Here is a tiny trained network, its code and every weight. The questions are about switching its units off for an input and a class, where a switched-off unit gives its printed mean instead of its output.

import numpy as np


def w(rows, s, z=0):
    codes = np.array(rows[::2]) - 128.0
    scale = np.full(codes.shape[1], s)
    scale[-1] = z or s
    return codes * scale


def f(y):
    return y / 2 * (1 + np.tanh(0.7978845608 * (y + 0.044715 * y**3)))


def log_softmax(a):
    a = a - a.max(-1, keepdims=True)
    return a - np.log(np.exp(a).sum(-1, keepdims=True))


def net(x, mask):
    res = np.array(x, float).reshape(1, 5) / 4 @ E
    y = f(res @ A[0][:, :-1].T + A[0][:, -1])
    res = res + np.where(mask, y, B[0][:, -1]) @ B[0][:, :-1]
    return log_softmax(res[-1] @ U[:, :-1].T + U[:, -1])


A, B = {}, {}
E = w([
[125,134,118,130,142,126,124],'x0',
[86,113,210,73,151,55,94],'x1',
[227,192,151,147,124,3,200],'x2',
[192,55,157,76,173,142,157],'x3',
[96,95,61,81,99,86,179],'x4',
],0.013)
A[0] = w([
[209,155,75,210,133,166,133,118],'N0',
[11,187,84,189,56,105,50,63],'N1',
[98,196,125,207,99,62,114,3],'N2',
[85,131,254,77,141,100,75,130],'N3',
[36,26,89,109,146,194,29,25],'N4',
[41,100,27,32,70,137,206,136],'N5',
[144,147,231,241,166,203,83,110],'N6',
[75,103,108,140,96,194,72,16],'N7',
[66,132,148,61,101,186,86,12],'N8',
[44,135,142,92,176,66,86,82],'N9',
[157,162,78,115,90,231,158,58],'N10',
[206,90,127,54,198,139,130,80],'N11',
[134,158,101,33,126,45,117,172],'N12',
[211,10,107,84,172,156,83,128],'N13',
[99,160,127,165,6,143,67,120],'N14',
],0.01,0.0038)
B[0] = w([
[170,153,87,144,108,114,67,195],'N0',
[76,139,178,109,51,199,191,229],'N1',
[113,138,164,90,136,113,185,190],'N2',
[121,111,51,81,128,94,71,229],'N3',
[229,157,210,158,96,113,100,252],'N4',
[104,71,124,226,159,123,92,222],'N5',
[83,49,118,201,229,111,111,217],'N6',
[195,170,183,140,83,99,99,198],'N7',
[194,161,134,160,167,99,95,187],'N8',
[108,111,92,71,129,197,58,188],'N9',
[144,102,51,33,142,106,89,185],'N10',
[76,147,183,100,63,163,191,184],'N11',
[167,112,144,171,167,104,66,201],'N12',
[51,144,127,76,108,181,248,199],'N13',
[101,116,108,99,130,173,187,191],'N14',
],0.011,0.015)
U = w([
[254,225,199,118,104,67,156,5],'0',
[102,68,121,208,155,156,117,241],'1',
[93,218,172,51,81,212,203,2],'2',
[168,139,39,63,100,183,72,230],'3',
],0.011,0.0049)

Each question gives the input, the list of numbers given to net, and the class t.
The units are the neurons (one row each of A and B). Each row of codes is followed by its name. A weight is (code - 128) times the scale printed after its matrix; where a second scale follows, it is the last column's (A, B and U).
mask holds one flag per neuron, in row order. A switched-off neuron (its flag False) gives its mean, the last column of its row in B, instead of its output. The means were averaged over made-up inputs and are rounded, as every weight is.
A unit's drop is (log p(t) with every unit on - log p(t) with that unit switched off) / (log p(t) with every unit on - log p(t) with every unit switched off).
most important unit: the unit with the biggest drop
top k neurons: the k neurons with the biggest drops, biggest first
drop when u is switched off: that unit's drop, to one decimal
input [-8,-3,7,-3,8], class 1: most important unit	N5
input [-7,6,-1,-8,5], class 2: top 2 neurons	N1, N6
input [2,-8,-7,-8,0], class 2: top 2 neurons	N1, N14
input [5,6,-2,-7,-6], class 2: top 4 neurons	N1, N5, N12, N2
input [-3,7,-2,-4,-5], class 3: top 3 neurons	N3, N9, N5
input [8,5,-3,7,-6], class 2: top 4 neurons	N13, N11, N5, N12
input [7,-7,3,8,5], class 2: top 2 neurons	N13, N11
input [-6,0,5,6,3], class 2: top 2 neurons	N4, N11
input [6,-7,5,1,-3], class 3: top 2 neurons	N4, N7
input [0,2,2,4,2], class 2: top 4 neurons	N4, N6, N5, N11
input [8,-6,5,5,2], class 3: top 4 neurons	N4, N0, N1, N7
input [-6,-6,2,-5,-4], class 3: top 3 neurons	N0, N10, N5
input [-4,7,-4,1,4], class 3: top 3 neurons	N9, N3, N6
input [-7,4,2,0,3], class 3: most important unit	N6
input [8,4,4,0,-5], class 1: top 2 neurons	N4, N6
input [-7,4,-2,5,2], class 2: drop when N11 is switched off	0.2
input [6,-5,0,-3,7], class 1: drop when N5 is switched off	2.6
input [-1,-7,-8,-7,2], class 0: drop when N4 is switched off	0.7
